Below is a small trained network, with its code and all its weights. Each question gives an input and a class and asks what happens when units are switched off, that is, made to give their printed mean instead of their output.

import numpy as np


def w(rows, s, z=0):
    codes = np.array(rows[::2]) - 128.0
    scale = np.full(codes.shape[1], s)
    scale[-1] = z or s
    return codes * scale


def norm(h):
    return h / np.sqrt((h * h).mean(-1, keepdims=True) + 1e-5)


def f(y):
    return y / 2 * (1 + np.tanh(0.7978845608 * (y + 0.044715 * y**3)))


def log_softmax(a):
    a = a - a.max(-1, keepdims=True)
    return a - np.log(np.exp(a).sum(-1, keepdims=True))


def net(x, mask):
    res = np.array(x, float).reshape(1, 7) / 4 @ E
    u = 0
    for l in range(2):
        y = f(norm(res) @ A[l][:, :-1].T + A[l][:, -1])
        res = res + np.where(mask[u : u + 4], y, B[l][:, -1]) @ B[l][:, :-1]
        u += 4
    return log_softmax(norm(res)[-1] @ U[:, :-1].T + U[:, -1])


A, B = {}, {}
E = w([
[136,11,88,123,164,206,134,127],'x0',
[47,81,182,247,149,72,123,157],'x1',
[119,119,152,119,120,132,128,115],'x2',
[120,132,130,131,118,144,124,138],'x3',
[142,111,122,173,28,120,220,110],'x4',
[117,120,123,117,121,114,116,117],'x5',
[137,128,128,132,130,130,130,134],'x6',
],0.011)
A[0] = w([
[179,129,100,129,13,163,235,48,3],'L0N0',
[130,56,125,171,1,143,234,137,67],'L0N1',
[184,38,48,30,149,230,173,87,67],'L0N2',
[111,138,213,198,158,140,86,94,109],'L0N3',
],0.0083,0.0045)
B[0] = w([
[58,91,100,36,52,103,182,245,205],'L0N0',
[192,155,121,189,166,117,142,31,228],'L0N1',
[171,105,136,179,25,164,46,133,254],'L0N2',
[82,151,75,140,108,119,106,189,160],'L0N3',
],0.011,0.009)
A[1] = w([
[129,178,116,19,112,137,159,165,76],'L1N0',
[86,3,99,151,179,203,174,103,2],'L1N1',
[159,195,132,73,121,198,67,95,148],'L1N2',
[104,32,113,120,156,202,113,158,16],'L1N3',
],0.017,0.0026)
B[1] = w([
[134,164,105,81,179,147,211,130,225],'L1N0',
[176,123,116,81,252,126,162,36,232],'L1N1',
[170,129,119,157,174,112,64,50,254],'L1N2',
[73,96,186,79,87,136,155,225,236],'L1N3',
],0.017,0.0086)
U = w([
[184,138,93,121,183,116,133,47,255],'0',
[155,83,135,93,125,166,7,136,79],'1',
[55,177,120,166,154,91,46,164,116],'2',
[78,59,157,91,188,128,142,171,105],'3',
[137,178,90,59,105,118,205,146,100],'4',
[187,58,91,117,23,166,155,114,51],'5',
[114,145,138,229,69,70,177,116,55],'6',
],0.017,0.0049)

Each question gives the input, the list of numbers given to net, and the class t.
The units are the neurons (one row each of A and B). Each row of codes is followed by its name. A weight is (code - 128) times the scale printed after its matrix; where a second scale follows, it is the last column's (A, B and U).
mask holds one flag per neuron, layer by layer. A switched-off neuron (its flag False) gives its mean, the last column of its row in B, instead of its output. The means were averaged over made-up inputs and are rounded, as every weight is.
A unit's drop is (log p(t) with every unit on - log p(t) with that unit switched off) / (log p(t) with every unit on - log p(t) with every unit switched off).
The circuit of an input: a set's keep is (log p(t) with only the set's units on - log p(t) with every unit switched off) / (log p(t) with every unit on - log p(t) with every unit switched off). Starting from all 8 units, units are removed one at a time, each time the one whose removal leaves the highest keep (on an exact tie, the one counted first), for as long as the keep stays at least 0.8.
units of the circuit, in order: the units of the circuit, biggest drop first
k most important neurons: the k neurons with the biggest drops, biggest first
top k neurons in layer l: the k neurons of layer l with the biggest drops, biggest first
input [4,-8,4,1,-7,1,-2], class 1: 4 most important neurons	[L0N2, L1N1, L0N1, L1N3]
input [5,-8,-6,1,1,-8,-2], class 5: units of the circuit, in order	[L0N2]
input [1,8,3,2,8,-8,0], class 0: 2 most important neurons	[L0N2, L1N3]
input [-2,-8,-2,-7,2,3,1], class 4: top 2 neurons in layer 0	[L0N0, L0N1]
input [-6,0,5,5,1,-7,-1], class 4: units of the circuit, in order	[L0N2, L1N1]
input [-2,-6,-6,-6,2,0,3], class 4: 2 most important neurons	[L0N0, L1N0]
input [1,-6,-4,-8,2,0,2], class 5: 3 most important neurons	[L0N2, L0N0, L1N1]
input [-1,8,6,-6,-1,-7,-2], class 2: top 2 neurons in layer 0	[L0N3, L0N1]
input [-1,3,0,1,-7,3,0], class 2: 2 most important neurons	[L0N0, L1N1]
input [3,1,-4,1,6,7,5], class 0: 3 most important neurons	[L0N1, L1N3, L1N1]
input [2,4,-7,-5,0,6,6], class 3: 3 most important neurons	[L0N1, L1N2, L1N3]
input [-5,1,-5,-5,-8,8,-8], class 2: 2 most important neurons	[L1N1, L0N0]
input [-8,0,-2,-3,1,4,1], class 4: top 2 neurons in layer 0	[L0N2, L0N1]
input [0,3,1,0,-3,-4,-7], class 2: units of the circuit, in order	[L1N1]
input [0,-1,5,-7,6,3,1], class 4: 2 most important neurons	[L0N0, L0N2]
input [6,8,0,3,8,0,-6], class 0: 2 most important neurons	[L1N1, L0N1]
input [-7,2,-5,-7,-5,-2,-7], class 2: 2 most important neurons	[L0N0, L1N1]
input [2,3,0,1,-8,1,5], class 3: top 2 neurons in layer 0	[L0N2, L0N1]
input [5,-1,2,4,-4,-8,2], class 1: top 2 neurons in layer 0	[L0N2, L0N0]
input [7,3,1,-5,5,-6,2], class 0: units of the circuit, in order	[L1N1]
input [-2,0,5,-3,8,-6,-8], class 4: 3 most important neurons	[L0N0, L0N2, L1N2]
input [4,1,8,5,5,-5,-2], class 0: 3 most important neurons	[L0N1, L1N1, L1N3]
input [3,-2,-6,5,3,-8,4], class 5: top 2 neurons in layer 0	[L0N2, L0N0]
input [6,7,3,-1,6,-1,3], class 0: 2 most important neurons	[L1N1, L0N1]
input [6,-7,-7,-8,0,-2,5], class 1: top 2 neurons in layer 1	[L1N2, L1N0]
input [1,5,5,3,8,-4,0], class 0: top 2 neurons in layer 0	[L0N2, L0N1]
input [0,-2,-8,2,4,7,-2], class 4: units of the circuit, in order	[L0N0]
